m =
array([[47,  4, 70, 36, 47, 35, 50, 62, 54, 23, 25, 30, 57, 48, 38, 59],
       [49, 47, 26, 49, 75, 35, 51, 38, 24, 41, 50, 39, 39, 40, 45, 48],
       [25, 24, 46, 59, 67, 37, 46, 57, 46, 77, 57, 60, 26, 27, 83, 67],
       [31, 69, 17, 20, 53, 23, 52, 62, 44, 49, 51, 55, 27, 33, 34, 52],
       [62, 42, 64, 30, 59, 39, 48, 34, 38, 42, 54, 41, 46, 56, 35, 69],
       [48, 57, 46, 59, 28, 53, 44, 43, 46, 61, 53, 52, 55, 32, 39, 58],
       [41, 26, 25, 33, 41, 57, 49, 58, 35, 40, 36, 46, 57, 53, 35, 31],
       [49, 54, 48, 60, 29, 56, 42, 42, 43, 65, 51, 54, 57, 27, 40, 64],
       [69, 41, 39, 60, 41, 29, 71, 49, 50, 39, 76, 40, 49, 44, 44, 46],
       [65, 44, 65, 26, 60, 43, 47, 32, 47, 39, 52, 32, 37, 64, 37, 71],
       [46, 51, 37, 24, 43, 44, 49, 43, 34, 25, 32, 43, 47, 23, 60, 54],
       [66, 54, 33, 35, 32, 35, 29, 50, 30, 60, 42, 30, 53, 48, 41, 31],
       [76, 54, 39, 47, 33, 38, 58, 54, 57, 62, 30, 24, 52, 54, 29, 36],
       [58, 55, 39, 47, 29, 35, 60, 60, 55, 56, 28, 20, 56, 53, 23, 42]])
Rows and columns are numbered from 1.
The top-right entry is 59
Which number is the entry directly above the largest entry?
Answer: 45
The largest entry -> 83
The entry at row 3, column 1 -> 25
Which number is the entry in the bottom-left corner?
Answer: 58
The bottom-right entry: 42
The entry at row 2, column 1: 49
Which number is the entry in row 1 and column 2?
Answer: 4
The entry just left of the smallest entry: 47
Which number is the entry directly below the smallest entry?
Answer: 47
The entry at row 1, column 3 is 70
The bottom entry of the column that holds the smallest entry -> 55
Which number is the entry just left of 77?
Answer: 46
The bottom entry of the column that holds the largest entry is 23
The entry directly below the largest entry -> 34
The entry just left of the largest entry -> 27
Which number is the top entry of the column that holds the largest entry?
Answer: 38

Read these off the array that follows. Counting starts at 1.
1) Read off the entry in row 3 and column 1.
2) Read off the entry directly below the smallest entry.
3) Read off the entry directly below 21.0.
4) Read off the entry directly above -4.2.
5) Read off the entry just left of 30.9.
6) Read off the entry at row 1, column 1.
7) Read off the entry in the top-right corner.
8) Read off the entry in the bottom-right corner.
[[ 21.0  31.0  13.9 -21.7 -57.9 -19.8   3.8]
 [-12.9 -21.9 -18.5  30.9  58.7  47.2  -2.3]
 [  2.0 -37.7  51.2  17.6   1.0 -41.2 -13.0]
 [ 55.6  -6.5  -4.2 -34.7 -17.7 -22.6  13.2]]
1) 2.0
2) 58.7
3) -12.9
4) 51.2
5) -18.5
6) 21.0
7) 3.8
8) 13.2

Read these off the array that follows.
1) Read off the second largest entry.
2) Read off the smallest entry.
3) Read off the first entry in reading order.
4) Read off the third largest entry.
5) Read off the entry just right of the smallest entry.
[[ -8.0 -55.9  -1.3  32.4  17.4  25.9  -5.6  29.5   1.8  42.3  20.3   5.1
   33.3 -31.4  21.2]
 [  2.1 -29.6  -3.7  11.9   0.6   2.8  -3.9   7.5  32.0  10.0  20.3  12.3
   12.5  -1.9  13.6]
 [ -3.7 -40.0  -0.7  14.0  -2.1  30.8  -0.9  30.7  25.0  23.6  20.3   9.3
   17.4 -17.3  26.6]
 [ -7.9 -50.5   7.8  30.6  17.7  45.5  -5.2  32.7 -30.8  51.9  20.3  -2.2
   26.9 -36.8  21.8]
 [  8.9 -23.6   0.5   7.9   0.4  -2.4   0.2  -5.7 -16.3   4.2  20.3  13.4
    7.2   3.0   6.1]
 [ -7.3 -37.4  -3.9   7.4   4.3  43.5   2.8  36.0  -1.4  20.1  20.3   7.3
   18.6 -25.7  27.7]
 [ -2.0 -47.7  -0.4  19.2   5.5  31.6  -5.4  25.6 -14.9  29.4  20.3  11.0
   20.1 -17.5  26.6]
 [ -2.3 -35.1   0.6  22.5  -7.7   4.0  -7.8  20.8  12.3  24.6  20.3   7.9
   15.5  -4.8  19.2]
 [  3.0 -16.4  -1.2   8.7  -3.8  -4.6  -6.6   0.9  10.3   6.0  20.3   8.4
    4.1   6.5   8.4]
 [-10.2 -42.8  -8.4  13.4   0.8  31.2   0.1  40.5  -1.1  20.6  20.3   9.5
   24.2 -23.7  29.9]
 [  4.7 -12.2  -0.3   4.0  -5.1  -5.1   0.7  -1.0   6.2   0.1  20.3   8.4
    3.5   4.2   4.6]
 [ -4.4 -40.9  -3.6  13.5   0.7  28.7  -1.0  29.9  21.2  21.1  20.3  10.5
   19.3 -17.8  26.2]
 [  0.5 -36.7   1.3  15.9  -3.7  17.9  -3.2  19.7   6.1  21.5  20.3  10.4
   14.1  -8.8  21.1]
 [ -7.7 -42.5  -4.7  15.8  -0.4  31.3  -4.9  36.0   1.8  25.1  20.3   9.1
   20.1 -18.3  30.1]
 [ -9.4 -54.7   3.4  37.9  22.2  28.9  -8.7  28.6 -23.1  52.3  20.3  -1.1
   33.4 -35.3  17.8]
 [ -8.3 -50.7  -2.7  30.8   6.3  18.6 -12.5  30.7  10.9  38.3  20.3   6.8
   26.5 -18.5  25.7]]
1) 51.9
2) -55.9
3) -8.0
4) 45.5
5) -1.3

Questions about the table below. Rows and columns are numbered from 1.
1) Report the entry in row 1 and column 2.
2) Report the entry at row 3, column 2.
3) Report the bottom-right entry.
4) Report the bottom-left entry.
5) Report the entry just right of 57.
6) Report the top-right entry.
7) Report the entry in row 3 and column 3.
8) Report the entry in the top-left corner.
45  38  41  49  46  37  47  42  46  39  33  31  43
44  26  41  53  46  47  47  58  46  39  38  40  44
44  51  38  53  32  47  65  40  46  39  54  40  54
44  55  41  63  46  47  47  58  46  39  38  40  43
44  62  41  53  46  43  61  27  46  39  38  40  27
44  29  25  46  46  48  93  40  55  47  53  40  50
44  44  41  19  60  47  46  40  49  43  38  40  25
51  44  51  53  46  47  47  37  46  57  38  45  43
44  53  35  53  32  47  63  40  46  39  48  40  55
35  42  41  53  51  47  47  40  46  39  48  40  43
44  60  41  53  46  44  61  29  46  39  38  40  31
47  60  41  67  46  47  47  58  46  39  38  40  43
35  41  41  53  48  47  47  40  46  39  52  40  43
44  37  43  52  46  35  47  46  46  39  33  28  43
44  49  41  53  46  47  47  49  46  39  38  45  43
40  44  41  53  45  45  47  40  46  39  30  52  27
1) 38
2) 51
3) 27
4) 40
5) 38
6) 43
7) 38
8) 45

Read these off the table that follows.
1) The entry just right of -57.6?
2) The entry just right of 36.6?
[[ 41.0   7.9   0.7   7.1   6.9  28.5  -6.7 -33.8  16.5 -28.0 -18.2 -12.2
   -6.4 -31.8  22.8  30.4]
 [-25.3 -12.1   0.6  29.2 -33.5  47.1  -0.5 -33.4  10.5 -28.0 -18.2  13.0
   -6.4 -31.8  51.6  13.2]
 [ -8.7 -17.3   0.7  30.7 -33.5  45.5  -0.5 -24.8  10.5 -28.0  -9.8   2.9
   -6.6 -31.8  49.7  13.2]
 [-18.1 -41.2  -0.6  44.5 -64.8 -10.8   2.6 -66.6 -57.2   2.6 -27.3  11.7
   20.2 -18.6 -37.6   1.0]
 [-22.4 -43.1  -1.8  53.8 -60.1 -11.5  -0.5 -69.6 -56.5   1.8 -24.3  11.0
   20.7 -19.5 -42.5   3.0]
 [ 36.2  20.0  18.5  30.7  12.7  28.5  -4.6 -26.7  10.5 -28.0 -19.3 -11.3
  -11.3 -49.7  25.7  27.9]
 [ 44.3   8.9   0.7   0.0  10.2  28.5 -10.4 -33.8  14.9 -28.0 -18.2  -5.9
   -6.4 -31.8  22.8  30.3]
 [-14.3 -12.1   0.7  30.7 -33.5  31.8  -0.5 -35.3   9.9 -28.0  -6.4  13.0
   -5.3 -38.4  35.8  13.2]
 [ -5.5 -41.9  -7.5  30.7 -39.2  -9.9   5.0 -57.6 -53.1  -0.5 -25.3   2.9
   -3.9 -21.2 -35.1  13.2]
 [  0.1 -19.6 -26.6  34.6 -48.4 -15.9  -0.5 -60.6 -30.6  -7.6 -34.5  16.0
    8.5 -21.7 -35.1   0.5]
 [ 36.6   7.4   0.7   5.6   7.1  28.5  -8.8 -33.8  13.4 -28.0 -18.2  -0.8
   -6.4 -31.8  22.8  24.5]
 [ 43.4  11.5  14.5 -22.2   6.8  28.5 -15.1 -33.5  20.5 -28.0 -17.9  -8.7
  -25.4 -31.8  22.8  41.5]
 [ 50.6   4.1  11.6 -23.8   7.5  28.5 -15.5 -33.8  22.3 -28.0 -18.2  -8.7
  -21.8 -31.8  22.8  39.7]]
1) -53.1
2) 7.4

grid = -157  -194   840   -80   569   731  -608   -54    -7  -216  -561  -394   856
Give the third entry.
A: 840
The 3rd largest entry -> 731
Give the third entry from the end.
A: -561
The smallest entry is -608
Give the 1st entry from the left.
A: -157
